Below are the code and all the weights of a small trained network. Each question names an input and a target symbol and asks about switching units off, where a switched-off unit gives its printed mean instead of its output.

import numpy as np


def w(rows, s, z=0):
    codes = np.array(rows[::2]) - 128.0
    scale = np.full(codes.shape[1], s)
    scale[-1] = z or s
    return codes * scale


def norm(h):
    return h / np.sqrt((h * h).mean(-1, keepdims=True) + 1e-5)


def f(y):
    return y / 2 * (1 + np.tanh(0.7978845608 * (y + 0.044715 * y**3)))


def softmax(a):
    e = np.exp(a - a.max(-1, keepdims=True))
    return e / e.sum(-1, keepdims=True)


def log_softmax(a):
    a = a - a.max(-1, keepdims=True)
    return a - np.log(np.exp(a).sum(-1, keepdims=True))


def net(x, mask):
    ids = ['βδεζημξπστφψω'.index(c) for c in x.split()]
    T = len(ids)
    res = E[ids] + P[:T]
    q, k, v = (norm(res) @ M[0].T for M in (Q, K, V))
    z = softmax(np.where(np.tri(T) > 0, q @ k.T / 2**0.5, -1e9)) @ v
    res = res + np.where(mask[0], z, O[0][:, -1]) @ O[0][:, :-1]
    y = f(norm(res) @ A[0][:, :-1].T + A[0][:, -1])
    res = res + np.where(mask[1:17], y, B[0][:, -1]) @ B[0][:, :-1]
    return log_softmax(norm(res)[-1] @ U[:, :-1].T + U[:, -1])


Q, K, V, O, A, B = {}, {}, {}, {}, {}, {}
E = w([
[82,89,97,124,78],'β',
[14,172,149,7,118],'δ',
[117,154,158,122,29],'ε',
[129,144,163,134,99],'ζ',
[79,81,102,207,116],'η',
[92,122,96,171,90],'μ',
[125,174,100,234,148],'ξ',
[180,150,124,239,127],'π',
[102,171,117,186,138],'σ',
[110,151,63,191,112],'τ',
[197,112,123,163,92],'φ',
[175,172,130,180,97],'ψ',
[85,128,149,179,110],'ω',
],0.015)
P = w([
[146,55,156,26,198],'0',
[121,253,71,203,96],'1',
[85,207,116,197,55],'2',
[47,196,81,166,37],'3',
[68,183,102,198,55],'4',
[77,189,91,200,56],'5',
[72,187,106,198,51],'6',
[65,177,112,210,58],'7',
[73,185,131,197,29],'8',
[91,178,101,227,66],'9',
[83,162,101,227,64],'10',
[87,154,89,235,52],'11',
],0.0055)
Q[0] = w([
[167,96,160,53,255],'head 1',
[166,167,101,212,72],'head 1',
],0.0092)
K[0] = w([
[69,218,115,247,2],'head 1',
[146,80,162,86,200],'head 1',
],0.0068)
V[0] = w([
[125,119,251,66,106],'head 1',
[160,71,82,68,52],'head 1',
],0.012)
O[0] = w([
[39,10,200,192,32,185],'head 1',
[217,119,59,61,112,253],'head 1',
],0.012,0.0034)
A[0] = w([
[139,172,75,104,145,148],'neuron 1',
[27,128,102,35,143,215],'neuron 2',
[72,163,46,127,84,104],'neuron 3',
[47,163,187,178,210,154],'neuron 4',
[74,1,198,202,82,161],'neuron 5',
[31,121,19,59,3,193],'neuron 6',
[109,160,79,219,104,176],'neuron 7',
[177,41,95,185,45,194],'neuron 8',
[243,130,18,91,112,162],'neuron 9',
[65,119,218,57,66,211],'neuron 10',
[90,139,70,129,129,118],'neuron 11',
[123,163,111,166,228,149],'neuron 12',
[143,172,131,186,67,102],'neuron 13',
[185,190,161,191,144,123],'neuron 14',
[172,139,72,197,25,215],'neuron 15',
[167,185,64,82,134,255],'neuron 16',
],0.0088,0.0032)
B[0] = w([
[107,104,111,142,120,166],'neuron 1',
[253,123,151,102,212,144],'neuron 2',
[179,146,142,172,84,168],'neuron 3',
[116,58,228,164,185,150],'neuron 4',
[47,199,15,67,95,247],'neuron 5',
[228,145,166,153,170,241],'neuron 6',
[220,143,178,89,74,201],'neuron 7',
[133,116,155,129,239,240],'neuron 8',
[51,85,140,110,165,218],'neuron 9',
[189,179,79,101,237,180],'neuron 10',
[187,113,112,149,79,142],'neuron 11',
[147,99,152,157,69,159],'neuron 12',
[146,169,147,64,117,173],'neuron 13',
[179,110,139,100,100,159],'neuron 14',
[149,102,190,76,126,254],'neuron 15',
[23,60,74,214,138,210],'neuron 16',
],0.008,0.0094)
U = w([
[107,171,210,163,153,93],'β',
[155,62,156,95,180,137],'δ',
[152,165,181,201,106,49],'ε',
[138,222,74,95,250,186],'ζ',
[112,119,61,95,163,178],'η',
[116,130,130,120,96,2],'μ',
[164,39,134,93,178,105],'ξ',
[181,197,197,49,85,187],'π',
[138,131,77,201,68,174],'σ',
[147,98,112,36,33,177],'τ',
[41,145,168,144,118,99],'φ',
[108,190,164,190,182,48],'ψ',
[73,63,148,169,81,56],'ω',
],0.011,0.0026)

Each question gives the input, a string of symbols that net reads in full, and the target symbol t.
The units are the heads (2 rows each of Q, K, V and O) and the neurons (one row each of A and B). Each row of codes is followed by its name. A weight is (code - 128) times the scale printed after its matrix; where a second scale follows, it is the last column's (O, A, B and U).
mask holds one flag per unit, heads first, then neurons. A switched-off unit (its flag False) gives its mean, the last column of its rows in O or B, instead of its output. The means were averaged over made-up inputs and are rounded, as every weight is.
A unit's drop is (log p(t) with every unit on - log p(t) with that unit switched off) / (log p(t) with every unit on - log p(t) with every unit switched off).
The circuit of an input: a set's keep is (log p(t) with only the set's units on - log p(t) with every unit switched off) / (log p(t) with every unit on - log p(t) with every unit switched off). Starting from the 12 units with the biggest drops (on a tie, the unit counted first), units are removed one at a time, each time the one whose removal leaves the highest keep (on an exact tie, the one counted first), for as long as the keep stays at least 0.8.
circuit, biggest first: the units of the circuit, biggest drop first
k most important neurons: the k neurons with the biggest drops, biggest first
drop when u is switched off: that unit's drop, to one decimal
input τ ζ φ φ ω ψ β ε τ φ, target ζ: circuit, biggest first => [head 1]
input β ξ ε ζ ψ β ζ σ, target ξ: circuit, biggest first => [head 1; neuron 5]
input ε ε τ τ, target τ: circuit, biggest first => [head 1; neuron 5; neuron 16]
input η ζ β, target σ: 2 most important neurons => [neuron 8; neuron 16]
input ε τ τ τ μ ε τ φ, target τ: circuit, biggest first => [head 1; neuron 5; neuron 16]
input η τ μ β τ π τ ε ψ σ ε, target σ: 4 most important neurons => [neuron 16; neuron 8; neuron 5; neuron 10]
input β τ φ ζ σ ε σ ψ, target ξ: circuit, biggest first => [head 1; neuron 5; neuron 9]
input η η ψ μ φ τ π τ φ ψ, target σ: 2 most important neurons => [neuron 16; neuron 8]
input ω τ δ μ τ σ ψ ξ τ δ ω ω, target φ: circuit, biggest first => [head 1; neuron 5]
input μ ξ β ψ, target η: 2 most important neurons => [neuron 16; neuron 9]
input ψ π ξ, target π: 2 most important neurons => [neuron 7; neuron 16]
input μ β β ε β φ, target η: 3 most important neurons => [neuron 16; neuron 9; neuron 6]
input ζ ε τ φ ψ η ε δ, target ζ: 3 most important neurons => [neuron 10; neuron 15; neuron 7]
input ζ ε ζ ξ, target ω: circuit, biggest first => [head 1]
input ε ψ μ, target τ: 2 most important neurons => [neuron 5; neuron 16]
input τ β ψ ε τ τ ε ω τ ξ τ τ, target ζ: drop when neuron 4 is switched off => 0.0
input δ ψ β φ σ μ β ε ψ, target τ: drop when neuron 5 is switched off => 0.8
input ω μ ξ π σ ε, target φ: drop when neuron 5 is switched off => 0.2
